Below is a small trained network, with its code and all its weights. Each question gives an input and a class and asks what happens when units are switched off, that is, made to give their printed mean instead of their output.

import numpy as np


def w(rows, s, z=0):
    codes = np.array(rows[::2]) - 128.0
    scale = np.full(codes.shape[1], s)
    scale[-1] = z or s
    return codes * scale


def f(y):
    return np.maximum(y, 0)


def log_softmax(a):
    a = a - a.max(-1, keepdims=True)
    return a - np.log(np.exp(a).sum(-1, keepdims=True))


def net(x, mask):
    res = np.array(x, float).reshape(1, 8) / 4 @ E
    y = f(res @ A[0][:, :-1].T + A[0][:, -1])
    res = res + np.where(mask, y, B[0][:, -1]) @ B[0][:, :-1]
    return log_softmax(res[-1] @ U[:, :-1].T + U[:, -1])


A, B = {}, {}
E = w([
[96,107,52,143,90,64,129,148,202,161,138],'x0',
[114,72,117,129,70,162,59,108,111,186,141],'x1',
[65,214,198,193,51,253,66,161,167,128,93],'x2',
[71,80,217,47,228,153,91,219,191,88,171],'x3',
[196,85,57,124,132,133,183,136,157,173,56],'x4',
[193,109,64,95,146,90,133,121,28,156,138],'x5',
[178,108,202,209,113,114,69,142,46,139,235],'x6',
[147,123,129,213,165,220,181,183,81,164,147],'x7',
],0.0076)
A[0] = w([
[56,134,225,116,86,128,64,191,133,149,119,111],'N1',
[135,221,114,111,168,128,177,145,229,102,130,183],'N2',
[205,171,145,176,160,188,95,134,123,173,116,136],'N3',
[137,128,125,168,84,128,133,80,106,133,87,40],'N4',
[79,147,165,118,215,77,213,181,129,94,154,147],'N5',
[27,129,175,155,135,154,84,207,146,104,129,252],'N6',
[87,199,59,241,53,177,110,51,116,160,101,211],'N7',
[193,87,74,149,151,148,123,197,96,165,153,167],'N8',
[114,121,2,93,128,80,173,127,106,179,30,143],'N9',
[155,117,117,144,77,110,65,153,104,99,206,112],'N10',
[160,200,101,220,129,215,133,198,123,107,84,52],'N11',
],0.0072,0.0026)
B[0] = w([
[108,127,160,57,137,201,117,80,151,139,99,211],'N1',
[105,168,149,171,186,141,94,232,113,192,116,196],'N2',
[120,109,141,84,126,192,135,165,38,196,240,186],'N3',
[123,225,247,86,101,167,88,152,148,146,78,165],'N4',
[101,202,117,166,208,143,137,205,150,92,43,186],'N5',
[2,161,202,54,185,103,80,148,191,78,79,232],'N6',
[87,217,197,152,79,186,133,175,217,189,213,248],'N7',
[143,137,118,51,189,88,106,37,18,231,112,188],'N8',
[88,204,88,25,147,183,115,143,92,179,84,222],'N9',
[139,155,174,11,153,119,116,86,134,180,121,182],'N10',
[116,116,134,162,87,111,127,163,81,195,169,203],'N11',
],0.007,0.011)
U = w([
[188,94,152,68,70,48,68,53,60,169,142,200],'0',
[163,155,178,200,10,136,146,148,136,169,147,2],'1',
[179,136,165,158,204,82,151,144,141,14,69,33],'2',
[2,196,198,61,132,184,92,142,195,105,74,188],'3',
[156,150,99,81,164,130,180,125,62,169,17,181],'4',
],0.0071,0.0036)

Each question gives the input, the list of numbers given to net, and the class t.
The units are the neurons (one row each of A and B). Each row of codes is followed by its name. A weight is (code - 128) times the scale printed after its matrix; where a second scale follows, it is the last column's (A, B and U).
mask holds one flag per neuron, in row order. A switched-off neuron (its flag False) gives its mean, the last column of its row in B, instead of its output. The means were averaged over made-up inputs and are rounded, as every weight is.
A unit's drop is (log p(t) with every unit on - log p(t) with that unit switched off) / (log p(t) with every unit on - log p(t) with every unit switched off).
The circuit of an input: a set's keep is (log p(t) with only the set's units on - log p(t) with every unit switched off) / (log p(t) with every unit on - log p(t) with every unit switched off). Starting from all 11 units, units are removed one at a time, each time the one whose removal leaves the highest keep (on an exact tie, the one counted first), for as long as the keep stays at least 0.8.
circuit, biggest first: the units of the circuit, biggest drop first
most important unit: the unit with the biggest drop
top k neurons: the k neurons with the biggest drops, biggest first
drop of u: that unit's drop, to one decimal
input [-4,-1,-8,7,-3,3,7,8], class 4: circuit, biggest first	(N5; N8)
input [-7,3,-3,2,5,3,2,-6], class 0: circuit, biggest first	(N5; N6)
input [5,0,0,5,7,7,5,-2], class 0: top neuron	(N5)
input [2,-3,0,-5,3,3,8,5], class 0: circuit, biggest first	(N8; N5)
input [4,7,0,-5,-2,0,0,8], class 1: circuit, biggest first	(N7; N6)
input [-3,2,-2,-3,-6,7,-6,-5], class 4: circuit, biggest first	(N6; N7)
input [-7,4,-1,-2,4,-4,7,-8], class 0: circuit, biggest first	(N6; N7)
input [-3,-1,5,-7,-6,6,5,-1], class 1: top 2 neurons	(N6; N7)
input [-4,1,-1,-4,5,-1,6,-7], class 0: circuit, biggest first	(N6; N5)
input [7,3,-5,-4,-5,0,-5,-8], class 4: circuit, biggest first	(N6; N7)
input [-3,8,-2,-4,-2,-1,3,4], class 1: top 3 neurons	(N7; N6; N9)
input [-7,-7,6,-7,2,7,5,-8], class 1: circuit, biggest first	(N6; N7; N9)
input [-6,-3,-8,8,5,-8,-4,4], class 2: top 3 neurons	(N7; N9; N1)
input [-1,-4,1,-3,7,-1,8,0], class 0: most important unit	N8
input [-6,-3,-2,3,8,1,-8,1], class 4: drop of N6	0.2
input [7,-2,8,-7,5,-4,6,1], class 1: drop of N11	0.1
input [4,5,-8,-2,-4,1,-6,-5], class 4: drop of N9	0.6
input [-6,-5,8,-2,6,1,-1,4], class 1: drop of N11	0.2
